Below are the code and all the weights of a small trained network. Each question names an input and a class and asks about switching units off, where a switched-off unit gives its printed mean instead of its output.

import numpy as np


def w(rows, s, z=0):
    codes = np.array(rows[::2]) - 128.0
    scale = np.full(codes.shape[1], s)
    scale[-1] = z or s
    return codes * scale


def f(y):
    return y / 2 * (1 + np.tanh(0.7978845608 * (y + 0.044715 * y**3)))


def log_softmax(a):
    a = a - a.max(-1, keepdims=True)
    return a - np.log(np.exp(a).sum(-1, keepdims=True))


def net(x, mask):
    res = np.array(x, float).reshape(1, 5) / 4 @ E
    y = f(res @ A[0][:, :-1].T + A[0][:, -1])
    res = res + np.where(mask, y, B[0][:, -1]) @ B[0][:, :-1]
    return log_softmax(res[-1] @ U[:, :-1].T + U[:, -1])


A, B = {}, {}
E = w([
[154,255,107],'x0',
[200,165,83],'x1',
[142,63,67],'x2',
[196,138,170],'x3',
[88,117,37],'x4',
],0.006)
A[0] = w([
[194,141,193,112],'neuron 1',
[108,137,108,70],'neuron 2',
[54,149,173,151],'neuron 3',
[113,90,71,253],'neuron 4',
[162,148,162,92],'neuron 5',
[134,155,135,119],'neuron 6',
[48,5,132,70],'neuron 7',
[96,188,117,181],'neuron 8',
[102,155,162,146],'neuron 9',
[124,125,103,136],'neuron 10',
[138,101,190,145],'neuron 11',
[134,126,79,143],'neuron 12',
[143,118,156,82],'neuron 13',
[148,88,88,112],'neuron 14',
[150,120,142,99],'neuron 15',
[157,145,159,80],'neuron 16',
[142,105,94,156],'neuron 17',
[135,164,129,108],'neuron 18',
[157,135,124,129],'neuron 19',
[125,107,114,158],'neuron 20',
[51,152,179,91],'neuron 21',
[152,196,184,28],'neuron 22',
[81,148,154,87],'neuron 23',
[40,72,144,161],'neuron 24',
[105,144,137,175],'neuron 25',
[129,119,120,136],'neuron 26',
],0.016,0.0047)
B[0] = w([
[106,108,215,188],'neuron 1',
[133,112,147,122],'neuron 2',
[124,200,146,177],'neuron 3',
[134,153,54,224],'neuron 4',
[97,98,141,147],'neuron 5',
[106,121,112,136],'neuron 6',
[251,134,201,255],'neuron 7',
[95,134,70,183],'neuron 8',
[102,145,129,152],'neuron 9',
[145,123,123,138],'neuron 10',
[159,155,183,181],'neuron 11',
[162,122,105,154],'neuron 12',
[138,109,154,129],'neuron 13',
[152,98,120,152],'neuron 14',
[127,115,143,127],'neuron 15',
[97,91,133,138],'neuron 16',
[158,118,103,153],'neuron 17',
[102,120,102,140],'neuron 18',
[121,127,115,136],'neuron 19',
[154,125,103,148],'neuron 20',
[153,183,193,162],'neuron 21',
[38,111,94,170],'neuron 22',
[129,153,163,135],'neuron 23',
[218,163,121,226],'neuron 24',
[119,159,125,151],'neuron 25',
[140,128,127,133],'neuron 26',
],0.028,0.0075)
U = w([
[69,156,95,50],'0',
[190,254,155,125],'1',
[224,125,137,155],'2',
[146,69,203,153],'3',
[163,188,59,244],'4',
[127,134,183,138],'5',
[156,78,128,1],'6',
[156,205,51,180],'7',
],0.0093,0.0059)

Each question gives the input, the list of numbers given to net, and the class t.
The units are the neurons (one row each of A and B). Each row of codes is followed by its name. A weight is (code - 128) times the scale printed after its matrix; where a second scale follows, it is the last column's (A, B and U).
mask holds one flag per neuron, in row order. A switched-off neuron (its flag False) gives its mean, the last column of its row in B, instead of its output. The means were averaged over made-up inputs and are rounded, as every weight is.
A unit's drop is (log p(t) with every unit on - log p(t) with that unit switched off) / (log p(t) with every unit on - log p(t) with every unit switched off).
The circuit of an input: a set's keep is (log p(t) with only the set's units on - log p(t) with every unit switched off) / (log p(t) with every unit on - log p(t) with every unit switched off). Starting from the 12 units with the biggest drops (on a tie, the unit counted first), units are removed one at a time, each time the one whose removal leaves the highest keep (on an exact tie, the one counted first), for as long as the keep stays at least 0.8.
circuit, biggest first: the units of the circuit, biggest drop first
unit that matters most: the unit with the biggest drop
top k neurons: the k neurons with the biggest drops, biggest first
drop of u: that unit's drop, to one decimal
input [5,-3,7,-6,-8], class 4: circuit, biggest first : [neuron 7]
input [4,2,-7,-6,4], class 0: circuit, biggest first : [neuron 7; neuron 24]
input [-6,-2,-2,5,-6], class 3: circuit, biggest first : [neuron 1; neuron 4]
input [-7,7,-7,-5,6], class 7: top 3 neurons : [neuron 4; neuron 1; neuron 11]
input [3,-5,-7,4,1], class 0: circuit, biggest first : [neuron 7; neuron 22]
input [-6,7,4,7,-2], class 3: circuit, biggest first : [neuron 24; neuron 1]
input [-3,-2,-5,5,8], class 7: top 4 neurons : [neuron 7; neuron 1; neuron 11; neuron 21]
input [4,-5,2,0,-1], class 4: top 4 neurons : [neuron 7; neuron 1; neuron 11; neuron 24]
input [0,1,2,-2,-6], class 5: circuit, biggest first : [neuron 7; neuron 24; neuron 4]
input [3,2,0,-1,-8], class 0: top 2 neurons : [neuron 7; neuron 22]
input [5,8,0,6,-5], class 3: top 2 neurons : [neuron 1; neuron 4]
input [-6,8,4,5,4], class 4: top 2 neurons : [neuron 4; neuron 7]
input [1,2,-7,3,3], class 0: top 2 neurons : [neuron 7; neuron 24]
input [4,-4,-3,4,5], class 7: unit that matters most : neuron 7
input [7,0,8,1,-1], class 4: drop of neuron 7 : 0.1
input [7,3,-2,7,6], class 7: drop of neuron 12 : 0.1
input [5,2,5,0,1], class 7: drop of neuron 7 : 0.2
input [7,-5,6,-7,-7], class 4: top 3 neurons : [neuron 7; neuron 1; neuron 11]
